Each row has a name. After each piece below comes the name of the row it's from, unless a question asks for something else. Each question is about the rows just above it.

Columns, left to right: G D S Z B N X L Q
sut: [ 69.8  63.4  56.9  25.9  15.5 -14.7 -38.7  34.3  -1.4]
gebo: [ 37.0  57.6  66.8 -32.8  52.6  30.4   9.5 -48.6 -61.8]
zolib: [ 45.4  33.5   9.6 -21.5 -46.1 -32.9 -70.3 -62.6 -44.0]
soli: [ 37.0  57.6 -41.3  67.5  52.6  30.4   9.5 -48.6 -61.8]
pimiv: [ 67.6  57.2  46.6  20.4   0.8 -33.7 -51.9 -80.9 -69.6]
ses: [ 66.5  41.7  33.4   5.2 -32.8 -68.6 -58.4 -69.1 -63.9]
namir: [ 22.2   8.7  -9.2 -42.2 -58.9 -74.0 -58.6 -58.3 -34.2]
Sozu: [ 21.1  46.1  56.4  65.4  55.9  47.3  27.3   5.9 -14.3]
Museg: [ 37.0  57.6  66.8  67.5  52.6  30.4   9.5 -15.9 -35.1]
rebi: [ 54.4  69.8  63.4  57.1  25.9  15.5 -14.7 -38.7 -58.8]
The one value in ses and gebo: -> [-32.8]
asked: [ 66.5  41.7  33.4   5.2 -32.8 -68.6 -58.4 -69.1 -63.9] -> ses
[ 67.6  57.2  46.6  20.4   0.8 -33.7 -51.9 -80.9 -69.6] is in which row? -> pimiv
[ 37.0  57.6 -41.3  67.5  52.6  30.4   9.5 -48.6 -61.8] is in which row? -> soli
Which row holds this, read backwards? [-38.7 -14.7  15.5  25.9  57.1  63.4  69.8] -> rebi
[ -1.4 -61.8 -44.0 -61.8 -69.6 -63.9 -34.2 -14.3 -35.1] is in which column, read top down? -> Q

Columns, left to right: T R A F
rebi: [ 19.0  56.0  17.8 -28.3]
gebo: [ 37.6 -83.7 -46.0 -19.8]
namir: [ -2.5 -45.9  -9.4 -12.6]
sut: [-19.7 -14.5  28.1 -33.9]
rin: [-14.6 -15.3  -1.7  -2.9]
zolib: [-32.5 -65.0 -10.3  -4.3]
pimiv: [ 71.4   3.5  14.2 -45.5]
ses: [ 22.8 -65.0 -10.3  -4.3]
Tok: [25.8 -3.2 -9.1 -1.8]
soli: [ 71.4   3.5  -3.3 -45.5]
asked: [ 71.4   3.5  -3.3 -45.5] -> soli
Which row holds [-45.5  14.2   3.5] read backwards? -> pimiv
Which row holds [-19.7 -14.5  28.1 -33.9]? -> sut

Columns, left to right: Y M U V K
rin: [ 57.8  26.2  66.9  -8.0 -26.2]
pimiv: [63.5  5.3 65.0 -5.4 23.4]
Museg: [ 68.4  25.6  80.2 -17.3 -19.5]
soli: [ 65.0  23.5  71.1  -9.2 -16.0]
gebo: [ 54.9  48.5  79.4 -27.2 -35.4]
Tok: [ 64.6  23.5  73.8 -11.8 -21.0]
asked: [ 65.0  23.5  71.1  -9.2 -16.0] -> soli
Which value is in both Tok and soli? -> [23.5]
[ -5.4 -17.3] is in which column, read top down? -> V
How many entries does [ 64.6  23.5  73.8 -11.8] have? -> 4
How many entries does [ 68.4  25.6  80.2 -17.3] have? -> 4

Columns, left to right: W H J E
zolib: [ 78.0  32.7 -58.1  32.7]
gebo: [-83.9 -11.2 -50.2  32.8]
Tok: [ 32.7 -59.8  32.8  69.8]
rin: [-80.6 -42.8 -59.8  63.2]
Sozu: [-83.9 -11.2 -50.2 -15.9]
Which column holds this, read top down? [ 32.7 -11.2 -59.8 -42.8] -> H
How many entries does [-80.6 -42.8] have? -> 2
Count the entries of [ 78.0  32.7 -58.1]: -> 3
The one value in gebo and Tok: -> [32.8]
[-59.8 -42.8 -80.6] is which row, read backwards? -> rin
The one value in Tok and zolib: -> [32.7]
Number of entries in [-80.6 -42.8 -59.8]: -> 3

Columns, left to right: puf kop viz vuvu kazo
Sozu: [  8.6 -11.9  35.6  97.1 -18.5]
Museg: [  2.4  97.2  38.7 -77.9  97.0]
zolib: [ 2.8 97.0 38.6 97.2 54.3]
gebo: [13.5 -6.3 73.1 40.4  0.3]
Number of entries in [ 2.8 97.0 38.6 97.2]: -> 4
asked: [  8.6 -11.9  35.6  97.1 -18.5] -> Sozu

